-29   12    6  -15  -22  -15   32
 -4   16   22    5  -12  -25   19
-27   58    8  -43   15  -25   54
-22   65    4  -46   27  -34   45
 16  -37   -1   53  -22   14  -54
 25  -22  -15   44   27   25  -64
 26   -5    1   43    2   14  -48
-18   -1   15  -31  -29  -14   52
  6    1  -30    4   48   29  -53
-14   22   13   -1   -1  -12   20
 -5   28   16   -2    0  -35   25
-22    2   30   12  -38  -36   36
The third smallest entry -> -53
Read off the fourth-last entry, reading row by row.
12
The largest entry in the last column is 54
The entry directly below 0 is -38
The 2nd smallest entry -> -54
Read off the entry directly above the largest entry.
58
The last entry, reading row by row: 36
The top-left entry is -29
The 1st entry on the diagonal from the top-right corner is 32
Read off the first entry in the row that holds the smallest entry.
25
The entry just right of -46 is 27
Read off the last entry in the row that holds the smallest entry.
-64
The 3rd entry on the diagonal from the top-right corner is 15
Read off the entry directly below -48.
52
The third entry on the main diagonal -> 8
Read off the largest entry.
65
The top entry of the column that holds the largest entry is 12
The first entry of the largest entry's row: -22
Read off the fifth entry from the end, reading row by row.
30
The fifth entry in reading order is -22
Read off the second entry on the main diagonal.
16
The entry just right of 13: -1
The bottom entry of the column that holds the largest entry -> 2
Read off the entry just right of the largest entry.
4

A =
[[ 14   5  10  27  -9 -19 -16  10 -40   7 -18 -24]
 [ 22   2  -5   6  -7 -18 -13  14 -31  -1 -28 -12]
 [ 55 -19 -14 -18  50   0  17 -14 -27 -21 -51   3]
 [ 15  20 -23  34 -36  -5 -14   8 -60  18  -6   4]
 [ 18   0  -6  -5  -6 -18 -13  17 -17  -5 -27 -10]
 [ -9 -11  17 -29   7 -17  -9  17  38 -15 -11 -16]
 [  1   5  -8  -6 -21 -14 -14  19  -5   0 -10  -3]
 [  4 -14   4 -42  11 -18  -7  20  36 -21 -24  -9]
 [ -7   3 -43 -46 -16  15   8   7  34 -10   7  45]
 [ 23  18 -49   9 -32   7  -2   5 -50  10  -9  31]
 [  3  11 -23  -5 -32  -8 -14  19 -14   4  -7  10]
 [ 11 -12  19 -12  15 -22 -10  13   7 -13 -27 -26]
 [ -5   4  31  37  -9 -19 -18   7 -25  12   0 -37]
 [ 10 -11   6 -29   9 -20  -9  19  18 -17 -28 -14]]
Counting starts at 1.
Give the entry directly below 38.
A: -5
The top-right entry: -24
Give the entry in the top-left corner.
A: 14
Give the bottom-right entry.
A: -14
The entry just right of the largest entry is -19
Give the entry in the bottom-left corner.
A: 10
The entry in row 2 and column 2: 2
The entry at row 1, column 3: 10
Give the entry at row 1, column 2.
A: 5
Give the entry at row 2, column 1.
A: 22
The largest entry -> 55
Give the entry just left of the smallest entry.
A: 8
The entry directly below the largest entry: 15
The entry directly above the smallest entry is -27
The entry directly below 13 -> 7
Give the top entry of the column that holds the smallest entry.
A: -40
The smallest entry is -60
The entry at row 2, column 3 -> -5
The entry directly above -3: -16

m =
array([[ 645, -642, -110,  292,  565,  490],
       [-242,  496, -599, -486,   11,  346],
       [ 444, -574, -337, -461,  286, -630],
       [ 104,  418,  277,  735,  687, -266],
       [-375,  706, -519,  748, -654,   45],
       [ 405,  263, -545, -363, -443,  251],
       [  61,   55, -375, -289,  -72,   93],
       [ 269, -558,  -10,  243,  652,  424]])
Rows and columns are numbered from 1.
Report the entry directly above 55.
263
The entry at row 1, column 2 -> -642
Report the entry just left of the largest entry.
-519
Report the entry in row 1 and column 3.
-110
The entry in the top-left corner is 645
Report the entry in the top-right corner.
490
The bottom entry of the column that holds the largest entry: 243
The entry directly below the smallest entry is -443
Report the entry in the bottom-right corner.
424
Report the entry at row 2, column 1.
-242
The entry in row 3 and column 1 is 444
The entry just left of -266 -> 687
Report the bottom-left entry.
269
The smallest entry -> -654
Report the entry just left of -630.
286
Report the entry in row 3 and column 3.
-337
Report the entry just right of -654.
45
The entry just right of 444: -574
The bottom entry of the column that holds the smallest entry -> 652
Report the entry directly below 748.
-363
The entry directly above 735 -> -461
Report the entry just right of -599.
-486
The entry just left of the smallest entry is 748
Report the entry directly above 45.
-266
Report the top entry of the column that holds the smallest entry.
565
Report the entry directly above the largest entry.
735
The entry directly below 45 -> 251

Questions about the row below.
1) Which number is the entry just right of the smallest entry?
2) Which number is the largest entry?
3) Which number is the entry just right of 43?
[50 43 26  6 51 55 31 84  6  3 24]
1) 24
2) 84
3) 26

Read these off the matrix that follows. Counting starts at 1.
1) Report the top entry of the column that holds the smallest entry.
2) Report the entry just right of the smallest entry.
3) Report the largest entry.
4) Report the entry at row 2, column 1.
5) Report the entry in the bottom-left corner.
6) Report the entry directly below the smallest entry.
7) Report the top-right entry.
8) Report the entry at row 3, column 1.
[[ 35  32  36  44]
 [ 18  10  19  35]
 [ 61  69  63  34]
 [-35 -35 -40  -7]
 [ 12  13  13   8]
 [ 17  25  18  -3]
 [ 35  36  39  22]
 [ -8  -4  -9 -10]
 [-16 -14 -16 -14]
 [ -1  -8  -1  20]]
1) 36
2) -7
3) 69
4) 18
5) -1
6) 13
7) 44
8) 61
